Here is a tiny trained network, its code and every weight. The questions are about switching its units off for an input and a target symbol, where a switched-off unit gives its printed mean instead of its output.

import numpy as np


def w(rows, s, z=0):
    codes = np.array(rows[::2]) - 128.0
    scale = np.full(codes.shape[1], s)
    scale[-1] = z or s
    return codes * scale


def f(y):
    return y / 2 * (1 + np.tanh(0.7978845608 * (y + 0.044715 * y**3)))


def softmax(a):
    e = np.exp(a - a.max(-1, keepdims=True))
    return e / e.sum(-1, keepdims=True)


def log_softmax(a):
    a = a - a.max(-1, keepdims=True)
    return a - np.log(np.exp(a).sum(-1, keepdims=True))


def net(x, mask):
    ids = ['ΓΔΞΦαελμπστ'.index(c) for c in x.split()]
    T = len(ids)
    res = E[ids] + P[:T]
    u = 0
    for l in range(2):
        r = res
        for j in range(3):
            rows = slice(2 * j, 2 * j + 2)
            q, k, v = (r @ M[l][rows].T for M in (Q, K, V))
            z = softmax(np.where(np.tri(T) > 0, q @ k.T / 2**0.5, -1e9)) @ v
            o = O[l][rows]
            res = res + np.where(mask[u + j], z, o[:, -1]) @ o[:, :-1]
        u += 3
        y = f(res @ A[l][:, :-1].T + A[l][:, -1])
        res = res + np.where(mask[u : u + 8], y, B[l][:, -1]) @ B[l][:, :-1]
        u += 8
    return log_softmax(res[-1] @ U[:, :-1].T + U[:, -1])


Q, K, V, O, A, B = {}, {}, {}, {}, {}, {}
E = w([
[132,100,174],'Γ',
[130,88,94],'Δ',
[129,116,112],'Ξ',
[127,108,112],'Φ',
[132,107,149],'α',
[253,110,156],'ε',
[131,113,115],'λ',
[149,205,140],'μ',
[125,147,130],'π',
[119,91,127],'σ',
[188,126,138],'τ',
],0.033)
P = w([
[168,253,28],'0',
[143,120,41],'1',
[150,131,48],'2',
[159,120,35],'3',
[161,133,26],'4',
[190,94,15],'5',
[156,101,21],'6',
],0.0047)
Q[0] = w([
[85,171,207],'0.h0',
[48,63,25],'0.h0',
[196,2,70],'0.h1',
[89,158,126],'0.h1',
[182,82,13],'0.h2',
[118,133,11],'0.h2',
],0.0098)
K[0] = w([
[54,2,81],'0.h0',
[29,155,72],'0.h0',
[171,231,198],'0.h1',
[84,143,45],'0.h1',
[210,251,153],'0.h2',
[155,117,180],'0.h2',
],0.0079)
V[0] = w([
[233,159,163],'0.h0',
[199,104,101],'0.h0',
[180,2,175],'0.h1',
[125,101,138],'0.h1',
[170,186,173],'0.h2',
[39,151,136],'0.h2',
],0.0079)
O[0] = w([
[85,225,148,254],'0.h0',
[69,165,144,209],'0.h0',
[222,60,99,138],'0.h1',
[181,86,107,113],'0.h1',
[100,186,184,197],'0.h2',
[142,213,2,23],'0.h2',
],0.0067,0.0093)
A[0] = w([
[60,91,129,59],'0.n0',
[137,106,39,28],'0.n1',
[67,63,172,212],'0.n2',
[91,119,131,2],'0.n3',
[1,58,44,151],'0.n4',
[184,169,76,162],'0.n5',
[206,156,47,177],'0.n6',
[65,228,80,216],'0.n7',
],0.0088,0.0041)
B[0] = w([
[181,221,122,136],'0.n0',
[190,167,29,133],'0.n1',
[174,255,221,189],'0.n2',
[211,156,103,115],'0.n3',
[183,210,84,192],'0.n4',
[93,102,76,151],'0.n5',
[147,74,98,153],'0.n6',
[99,50,174,254],'0.n7',
],0.0068,0.0084)
Q[1] = w([
[152,163,244],'1.h0',
[168,255,153],'1.h0',
[2,15,75],'1.h1',
[94,189,176],'1.h1',
[141,208,102],'1.h2',
[248,17,92],'1.h2',
],0.0096)
K[1] = w([
[252,73,204],'1.h0',
[226,183,148],'1.h0',
[137,105,45],'1.h1',
[143,222,174],'1.h1',
[129,151,87],'1.h2',
[148,94,211],'1.h2',
],0.014)
V[1] = w([
[71,139,196],'1.h0',
[74,83,108],'1.h0',
[132,114,173],'1.h1',
[127,216,159],'1.h1',
[6,137,172],'1.h2',
[151,149,174],'1.h2',
],0.013)
O[1] = w([
[222,100,168,151],'1.h0',
[243,169,85,2],'1.h0',
[145,12,136,193],'1.h1',
[20,60,4,253],'1.h1',
[253,90,85,101],'1.h2',
[86,78,128,185],'1.h2',
],0.0076,0.011)
A[1] = w([
[90,95,66,51],'1.n0',
[2,20,141,117],'1.n1',
[191,134,168,126],'1.n2',
[123,142,40,103],'1.n3',
[177,239,8,1],'1.n4',
[104,101,151,50],'1.n5',
[48,156,94,193],'1.n6',
[6,150,158,117],'1.n7',
],0.0082,0.0055)
B[1] = w([
[137,38,204,145],'1.n0',
[122,191,135,251],'1.n1',
[123,106,57,128],'1.n2',
[75,144,73,137],'1.n3',
[2,108,62,140],'1.n4',
[61,160,119,147],'1.n5',
[168,137,168,176],'1.n6',
[164,141,78,209],'1.n7',
],0.0091,0.032)
U = w([
[96,63,83,154],'Γ',
[109,155,176,255],'Δ',
[254,245,152,211],'Ξ',
[115,175,109,139],'Φ',
[105,177,98,64],'α',
[149,240,156,143],'ε',
[82,59,231,22],'λ',
[115,182,88,100],'μ',
[79,163,12,67],'π',
[36,129,235,90],'σ',
[141,146,190,201],'τ',
],0.008,0.005)

Each question gives the input, a string of symbols that net reads in full, and the target symbol t.
The units are the heads (2 rows each of Q, K, V and O) and the neurons (one row each of A and B). Each row of codes is followed by its name. A weight is (code - 128) times the scale printed after its matrix; where a second scale follows, it is the last column's (O, A, B and U).
mask holds one flag per unit, layer by layer, with each layer's heads first. A switched-off unit (its flag False) gives its mean, the last column of its rows in O or B, instead of its output. The means were averaged over made-up inputs and are rounded, as every weight is.
A unit's drop is (log p(t) with every unit on - log p(t) with that unit switched off) / (log p(t) with every unit on - log p(t) with every unit switched off).
The circuit of an input: a set's keep is (log p(t) with only the set's units on - log p(t) with every unit switched off) / (log p(t) with every unit on - log p(t) with every unit switched off). Starting from the 12 units with the biggest drops (on a tie, the unit counted first), units are removed one at a time, each time the one whose removal leaves the highest keep (on an exact tie, the one counted first), for as long as the keep stays at least 0.8.
units of the circuit, in order: the units of the circuit, biggest drop first
unit that matters most: the unit with the biggest drop
top k neurons: the k neurons with the biggest drops, biggest first
top k neurons in layer l: the k neurons of layer l with the biggest drops, biggest first
which heads matter: for each layer, one digit per head in row order, 1 if its drop is at least 0.15 and else 0, layers parted by /
input Δ α Γ, target λ: units of the circuit, in order	[1.n7, 1.n1, 1.h0]
input μ Δ Δ μ σ μ, target Γ: unit that matters most	0.h1
input Δ Φ α μ Δ ε, target ε: units of the circuit, in order	[0.h2, 1.h2, 0.h0]
input Δ Δ μ π π Γ, target ε: which heads matter	111 / 001
input ε Γ Δ ε λ μ α, target λ: units of the circuit, in order	[0.h2, 0.h0, 1.h2, 1.h0]
input μ Δ Δ ε Δ Ξ, target Γ: which heads matter	011 / 011
input Δ π Γ λ Γ Δ, target π: top 4 neurons	[1.n4, 0.n1, 0.n4, 0.n7]
input Δ σ ε Φ Φ, target σ: units of the circuit, in order	[1.h2, 0.h1]
input μ Γ ε Φ, target Γ: top 2 neurons in layer 0	[0.n2, 0.n5]
input Δ τ μ ε π, target ε: top 3 neurons	[1.n7, 1.n1, 1.n6]
input Δ Δ Δ Δ, target π: top 3 neurons	[1.n4, 0.n4, 0.n1]
input ε ε α Ξ, target σ: units of the circuit, in order	[0.h1, 1.h2]
input ε π μ τ, target λ: units of the circuit, in order	[0.h2, 1.h0, 1.h1]
input μ Δ Ξ, target Γ: which heads matter	011 / 111
input Δ Δ Δ Γ, target λ: top 3 neurons in layer 0	[0.n2, 0.n4, 0.n1]
input ε π ε μ π, target λ: top 4 neurons	[0.n7, 1.n0, 1.n7, 0.n4]
input Γ ε Δ Δ π μ, target σ: unit that matters most	0.n7
input μ Γ λ ε, target Γ: which heads matter	010 / 011
input ε Δ Δ μ Δ τ, target λ: units of the circuit, in order	[0.h2, 1.h1, 1.h0]
input μ τ Φ λ, target Γ: unit that matters most	1.h2
input μ μ μ, target Γ: which heads matter	010 / 011
input μ ε σ ε σ, target Γ: which heads matter	111 / 011
input ε α Φ σ Γ Ξ Φ, target σ: which heads matter	011 / 100
input Δ Δ τ μ Δ τ π, target ε: top 4 neurons in layer 1	[1.n7, 1.n6, 1.n1, 1.n4]
input Δ Δ Φ Γ ε μ Δ, target ε: which heads matter	011 / 001
input μ Δ Δ Δ Φ, target Γ: which heads matter	011 / 111
